Below are the code and all the weights of a small trained network. Each question names an input and a target symbol and asks about switching units off, where a switched-off unit gives its printed mean instead of its output.

import numpy as np


def w(rows, s, z=0):
    codes = np.array(rows[::2]) - 128.0
    scale = np.full(codes.shape[1], s)
    scale[-1] = z or s
    return codes * scale


def f(y):
    return y / 2 * (1 + np.tanh(0.7978845608 * (y + 0.044715 * y**3)))


def softmax(a):
    e = np.exp(a - a.max(-1, keepdims=True))
    return e / e.sum(-1, keepdims=True)


def log_softmax(a):
    a = a - a.max(-1, keepdims=True)
    return a - np.log(np.exp(a).sum(-1, keepdims=True))


def net(x, mask):
    ids = ['ΓΞΠΣβεηλμψ'.index(c) for c in x.split()]
    T = len(ids)
    res = E[ids] + P[:T]
    r = res
    for j in range(2):
        rows = slice(4 * j, 4 * j + 4)
        q, k, v = (r @ M[0][rows].T for M in (Q, K, V))
        z = softmax(np.where(np.tri(T) > 0, q @ k.T / 4**0.5, -1e9)) @ v
        o = O[0][rows]
        res = res + np.where(mask[j], z, o[:, -1]) @ o[:, :-1]
    y = f(res @ A[0][:, :-1].T + A[0][:, -1])
    res = res + np.where(mask[2:10], y, B[0][:, -1]) @ B[0][:, :-1]
    return log_softmax(res[-1] @ U[:, :-1].T + U[:, -1])


Q, K, V, O, A, B = {}, {}, {}, {}, {}, {}
E = w([
[129,182,135,127,118,138,194,200,103],'Γ',
[36,119,188,125,133,53,167,166,132],'Ξ',
[240,116,153,143,149,161,255,157,110],'Π',
[132,110,98,54,183,97,141,183,79],'Σ',
[119,104,106,139,84,124,137,87,55],'β',
[75,163,160,197,153,165,140,130,132],'ε',
[104,161,170,98,79,77,158,169,92],'η',
[82,81,92,207,117,210,175,83,143],'λ',
[48,92,131,113,87,144,221,178,107],'μ',
[126,185,56,203,234,190,147,134,196],'ψ',
],0.018)
P = w([
[88,118,190,186,190,30,177,132,156],'0',
[81,87,124,6,98,85,169,153,190],'1',
[142,58,156,180,91,144,78,150,155],'2',
[138,149,100,152,118,59,91,43,94],'3',
[60,172,161,49,146,161,121,142,138],'4',
[142,79,171,174,125,174,89,195,133],'5',
[162,158,91,111,148,123,192,110,86],'6',
[108,186,148,54,152,179,101,127,113],'7',
[169,69,156,165,134,179,87,204,125],'8',
[162,123,62,92,173,168,226,114,89],'9',
[135,197,156,46,186,186,79,107,90],'10',
[177,45,132,162,129,169,98,211,142],'11',
],0.013)
Q[0] = w([
[202,107,77,136,147,77,141,117,191],'H1',
[109,165,147,166,113,132,108,125,128],'H1',
[130,6,152,127,108,118,145,193,107],'H1',
[133,102,138,197,147,158,85,216,79],'H1',
[136,66,199,136,93,168,171,150,109],'H2',
[99,148,115,141,115,73,115,81,160],'H2',
[168,125,199,228,131,79,189,123,105],'H2',
[191,111,179,113,106,115,80,69,144],'H2',
],0.012)
K[0] = w([
[151,50,86,162,113,83,155,169,233],'H1',
[87,155,112,131,170,179,234,88,163],'H1',
[212,102,78,71,182,168,131,128,150],'H1',
[245,130,101,108,252,183,57,158,96],'H1',
[135,54,196,99,128,196,159,143,104],'H2',
[78,134,143,194,126,55,101,101,163],'H2',
[173,124,196,139,159,88,94,152,171],'H2',
[151,81,161,132,106,88,163,85,162],'H2',
],0.011)
V[0] = w([
[177,255,185,197,155,176,143,169,162],'H1',
[124,142,166,187,76,196,147,108,249],'H1',
[90,182,128,149,189,218,47,108,218],'H1',
[214,139,206,38,63,126,107,68,144],'H1',
[79,168,94,162,76,105,86,126,133],'H2',
[82,140,110,95,73,159,142,156,148],'H2',
[140,195,90,128,166,79,83,177,150],'H2',
[193,232,115,89,130,120,188,68,84],'H2',
],0.0086)
O[0] = w([
[134,83,140,133,82,110,202,159,157,75],'H1',
[88,116,159,123,60,147,205,126,100,2],'H1',
[142,65,54,92,59,57,105,103,166,17],'H1',
[183,183,127,132,66,158,121,163,45,77],'H1',
[144,8,98,3,131,158,178,111,39,57],'H2',
[174,217,113,84,181,100,92,115,189,162],'H2',
[190,40,97,121,215,11,110,154,163,121],'H2',
[138,172,141,114,92,79,188,127,175,131],'H2',
],0.0076,0.0097)
A[0] = w([
[156,110,185,184,62,157,131,76,206,179],'N1',
[132,104,89,254,132,211,163,35,125,239],'N2',
[97,188,126,77,124,131,124,161,201,13],'N3',
[127,192,184,140,229,69,189,36,172,194],'N4',
[185,91,30,81,191,148,135,90,139,81],'N5',
[76,158,139,134,112,115,95,185,111,98],'N6',
[150,150,40,208,175,129,180,99,131,108],'N7',
[90,76,99,80,108,151,36,211,157,255],'N8',
],0.0072,0.0034)
B[0] = w([
[78,156,146,88,83,131,158,182,137,146],'N1',
[133,162,149,160,202,113,189,166,161,172],'N2',
[148,41,248,169,145,116,131,101,152,160],'N3',
[119,105,95,170,102,175,124,98,85,248],'N4',
[164,138,181,97,37,162,133,166,134,150],'N5',
[95,154,163,121,182,93,166,168,90,158],'N6',
[50,76,126,111,148,134,140,183,77,164],'N7',
[100,160,108,187,89,82,89,38,130,172],'N8',
],0.011,0.015)
U = w([
[126,25,138,132,75,206,83,213,120,170],'Γ',
[82,80,122,173,167,2,222,96,25,1],'Ξ',
[95,123,151,60,139,75,144,245,87,122],'Π',
[153,146,133,190,157,88,74,146,209,192],'Σ',
[219,79,187,142,194,55,213,75,172,115],'β',
[156,88,162,208,58,158,134,108,127,15],'ε',
[101,93,188,110,116,160,121,107,146,37],'η',
[109,161,95,99,165,119,167,107,207,31],'λ',
[75,171,40,109,104,113,170,134,75,217],'μ',
[102,100,110,152,70,104,140,121,173,247],'ψ',
],0.0061,0.0026)

Each question gives the input, a string of symbols that net reads in full, and the target symbol t.
The units are the heads (4 rows each of Q, K, V and O) and the neurons (one row each of A and B). Each row of codes is followed by its name. A weight is (code - 128) times the scale printed after its matrix; where a second scale follows, it is the last column's (O, A, B and U).
mask holds one flag per unit, heads first, then neurons. A switched-off unit (its flag False) gives its mean, the last column of its rows in O or B, instead of its output. The means were averaged over made-up inputs and are rounded, as every weight is.
A unit's drop is (log p(t) with every unit on - log p(t) with that unit switched off) / (log p(t) with every unit on - log p(t) with every unit switched off).
The circuit of an input: a set's keep is (log p(t) with only the set's units on - log p(t) with every unit switched off) / (log p(t) with every unit on - log p(t) with every unit switched off). Starting from all 10 units, units are removed one at a time, each time the one whose removal leaves the highest keep (on an exact tie, the one counted first), for as long as the keep stays at least 0.8.
units of the circuit, in order: the units of the circuit, biggest drop first
unit that matters most: the unit with the biggest drop
top k neurons: the k neurons with the biggest drops, biggest first
which heads matter: for each layer, one digit per head in row order, 1 if its drop is at least 0.15 and else 0, layers parted by /
input Σ Σ Π Ξ β Γ μ Ξ Ξ, target Π: unit that matters most	H1
input μ Γ Π Π Σ Π μ μ Ξ Π λ, target λ: units of the circuit, in order	[N2 H2]
input Π μ λ, target Π: top 2 neurons	[N1 N2]
input η Σ η Σ Σ β μ Γ μ Σ Σ Ξ, target Σ: units of the circuit, in order	[H1 N8]
input Σ Γ μ Γ Σ ε ψ μ β, target ψ: units of the circuit, in order	[H1 N1]
input ε β μ Σ Σ, target Σ: units of the circuit, in order	[H1 N7]
input μ Σ μ Σ Σ η μ λ μ ψ β μ, target ψ: units of the circuit, in order	[H1 N8]
input Σ ψ ε Π Σ Π Π Σ Σ Σ, target Γ: units of the circuit, in order	[N5 N2 N6]
input μ η Γ Σ μ μ ε μ λ, target Σ: units of the circuit, in order	[N2 H1]
input λ Σ μ λ Σ β ψ, target Ξ: units of the circuit, in order	[N7 H2]
input Σ μ μ λ, target Ξ: units of the circuit, in order	[N2 N7]
input μ Σ Ξ Σ λ, target λ: top 2 neurons	[N2 N4]
input Σ Ξ Σ ψ η λ, target ψ: top 2 neurons	[N1 N8]
input μ Σ Σ β β μ Π, target Ξ: units of the circuit, in order	[N7]
input Σ Π Ξ η Γ Σ Γ Σ Γ, target Σ: units of the circuit, in order	[H1 H2]
input η Σ Σ λ Ξ Σ λ Π, target ε: units of the circuit, in order	[N4 H2]
input Π η Γ λ, target Ξ: which heads matter	00
input ε Π η, target Π: units of the circuit, in order	[H1 N6 N4]
input Σ Π λ η Σ Σ Ξ ψ Σ Π Σ μ, target Σ: top 2 neurons	[N4 N8]
input η Π Σ Σ Ξ λ, target Σ: units of the circuit, in order	[N2]
input Σ Π Σ μ Σ Σ β ψ Σ Σ Π ε, target Π: top 3 neurons	[N1 N4 N8]
input ψ Γ Γ η Σ ψ Γ μ η, target ψ: top 2 neurons	[N8 N2]
input Γ Σ ψ λ μ, target η: which heads matter	01
input Σ μ Π Γ μ Γ Ξ Σ Γ, target Σ: which heads matter	10
input Π λ μ, target Π: which heads matter	10
input β μ Σ Γ Π μ, target Π: which heads matter	11
input Π μ β, target Π: unit that matters most	N1
input β Ξ Σ Σ ε β, target Σ: top 2 neurons	[N4 N2]
